[102 141  93  95 124 135 157   4  48] -> met
[115 125 146 101 129 133 133 120 115] -> Siku
[134 135 130 139 130 127 132 109 119] -> zakov
[147 107 137 143 127 129 158 189 165] -> feb
[123 138 124 111 127 127 117 151 147] -> pamef
[126 138 127 126 126 127 127 124 136] -> Ruf
loc: [125] => Siku, 2
loc: [137] => feb, 3
loc: [157] => met, 7
loc: [48] => met, 9
loc: [141] => met, 2

[116 186 161 163 167 186 212 161  86 144 149 176 190 184 201 190  79 136
 185 164 132 219 186  96 101  91  90 102 127 177 142 165 160 129 110 102
 110 198 105  99 117  98 186 172 130 128  58  78 153 138 124 132] = vad
[ 85 162 164 152 110 221 204 206 170 147  52 207 176 189 192 151  19 148
 202 160  47 207 166 137 183  31  27 132 148  91 120 116 130  67 108 211
  62 204 210 204 112  75 131  99 148  47  17  26 139 117  59 197] = Siku
[101 109 156 148 139 129 142 132 129 134 141 130 137 136 142 108  83 136
 152 112 131 165 138  96 114  82 124 133 157 149  98 115 141 119 110 149
 105 146 135 109 133 130 123 142 143 142  87 111 130 155 146 105] = memu
[100  59 128 112  76 108  74 133 170 124  67 114  82  97  82  47  96 135
 116  90  80  83  83 153 185  88 117 169 162  59  84  65  97  85 127 226
  97  95 210 195 138 138  52  66 148  93 125 122 104 129 107 147] = lilez
[ 71  31 180 159 148  74 101  98 158 130 180  85 104 105 113  30  53 142
 147  55 162 163 115  53  84  41 167 157 205 178  36  75 149 121  93 178
  92 124 136  64 154 167  83 157 163 194  77 137 119 204 205  39] = duf
[121 136 141 141 144 137 149 131 118 132 145 135 143 141 147  97 111 130
 144 131 137 157 144 109 111 113 125 121 133 151 124 136 141 131 119 118
 122 146 115 107 127 124 143 147 130 139 106 118 135 139 138 116] = met
loc: [169] => lilez, 28
asked: [101 109 156 148 139 129 142 132 129 134 141 130 137 136 142 108  83 136
 152 112 131 165 138  96 114  82 124 133 157 149  98 115 141 119 110 149
 105 146 135 109 133 130 123 142 143 142  87 111 130 155 146 105] => memu
asked: [ 85 162 164 152 110 221 204 206 170 147  52 207 176 189 192 151  19 148
 202 160  47 207 166 137 183  31  27 132 148  91 120 116 130  67 108 211
  62 204 210 204 112  75 131  99 148  47  17  26 139 117  59 197] => Siku

[ 98 195  51 113  71 117 184 113 104 127 117  36 145  62 121 101 112 155
  90 143 106 185 177 130 170 114  60 154 108  91  42  89 179  70  81 105] = feb
[ 82 107 107 123 249 120 128 125 143 181 184  80 133 153  79 135  90 125
  83 214 157 106 186 123 168 172 142 104 144 230 150 165 121 103  95 129] = pamef
[ 78 105 109 120 249 113 130 120 145 144 186  80 135 154  75 133  92 131
  77 222 156 101 132 123 175 188 143 100 144 221 143 173 114 101  98 122] = sot
[ 78 177 100 178 141 158 107 125 150  87 170 148  90  65 125 156  82 170
 177 121 201 153 160 209 158 133 160 127 191 126  85 186 226 204  81 113] = memu
[111 191  49 117  88 118 174 119  81 114 114  40 144  50 115  92 115 163
  90 138  82 187 176 138 165  99  85 153 125 103  15  76 187  54  74 101] = lilez
[ 83 100 109 126 254 121 128 127 139 148 189  79 136 156  79 137  89 132
  75 226 140 105 130 130 171 186 147  97 140 226 158 109 117 109  95 124] = zakov
[110 185  51 102  78 115 183 109  97 132 115  15 145  67 134  96 110 178
 102 139  82 179 184 146 156  93  91 152 114 111  33  69 177  84  35 107] = dekop
[ 41 185  98 199 150 137  95 134 160  72 177 170  82  75 132 153  96 172
 161 109 200 135 151 202 145 130 168 122 197 132  69 177 231 205  91 118] = Siku
[ 92 136 153 171 120 182 171 159 123 139 165  71 161 139 144 129 151 108
 171 200 168 120  63 167 150  95 173 124 103  96 182  71  66 138 106 132] = vad
[ 82 133 161 182 119 154 197 165 119 126 176  70 164 151 150 117 169 105
 179 190 182 118  71 163  81  84 155 108 129  95 193  68  69 143 108 150] = met
[ 25 172 100 186 142 128  97 131 158  69 190 163  92  52 150 140  75 164
 181 132 184 153 160 202 142 142 185 132 202 129  82 182 232 185 104 121] = duf
[ 33 178 105 188 143 133  94 136 160  81 193 154  95  54 143 142  82 165
 168 128 189 157 153 197 140 137 182 141 201 129  76 179 252 195 107 112] = Ruf
asked: [ 92 136 153 171 120 182 171 159 123 139 165  71 161 139 144 129 151 108
 171 200 168 120  63 167 150  95 173 124 103  96 182  71  66 138 106 132] => vad
asked: [ 83 100 109 126 254 121 128 127 139 148 189  79 136 156  79 137  89 132
  75 226 140 105 130 130 171 186 147  97 140 226 158 109 117 109  95 124] => zakov
loc: [147] => zakov, 27
asked: [111 191  49 117  88 118 174 119  81 114 114  40 144  50 115  92 115 163
  90 138  82 187 176 138 165  99  85 153 125 103  15  76 187  54  74 101] => lilez
asked: [ 33 178 105 188 143 133  94 136 160  81 193 154  95  54 143 142  82 165
 168 128 189 157 153 197 140 137 182 141 201 129  76 179 252 195 107 112] => Ruf
asked: [110 185  51 102  78 115 183 109  97 132 115  15 145  67 134  96 110 178
 102 139  82 179 184 146 156  93  91 152 114 111  33  69 177  84  35 107] => dekop
loc: [74] => lilez, 35

[ 97 154 175 165 109 143 146 103 155 112  92 125  51] -> memu
[208 108 120  77 124 116 125 163 186 144 164 113 129] -> Ruf
[156  21 122 185 163 109 127 179 102 157 119 139 155] -> pamef
loc: [116] => Ruf, 6
loc: [164] => Ruf, 11

[ 79 168 129 101 116  89 131 197  97 171 129 175]  duf
[180  55 171 127 177 199 143  80  13  68 135  24]  Siku
[202  95  54 173 149 169 186  37  51  96 152  53]  pamef
[202  64 151 173 149 169 186  37  51  96 152  96]  feb
[120 135  86  71 151  94  90 176  45 168  99 140]  lilez
[ 79 168 129 101 116  89  65 197 161 171 129 175]  memu
[150 169  83 131 133  66 103 181 227 212 128 209]  Ruf
[153 104 140 172 121 133 155  72 100 122 152 108]  zakov
[120 135 167  71 151  94  90 176 177 168  99 140]  met
loc: [227] => Ruf, 9
asked: [120 135 167  71 151  94  90 176 177 168  99 140] => met
loc: [83] => Ruf, 3
loc: [155] => zakov, 7
loc: [13] => Siku, 9
loc: [55] => Siku, 2

[128 129 129 129 148] = sot
[128 129 162 155 118] = dekop
[ 79  13 197 130 108] = met
[128 129 129  76 128] = zakov
[128 129 119 128 128] = Ruf
loc: [119] => Ruf, 3
loc: [79] => met, 1
loc: [130] => met, 4
loc: [13] => met, 2
loc: [118] => dekop, 5

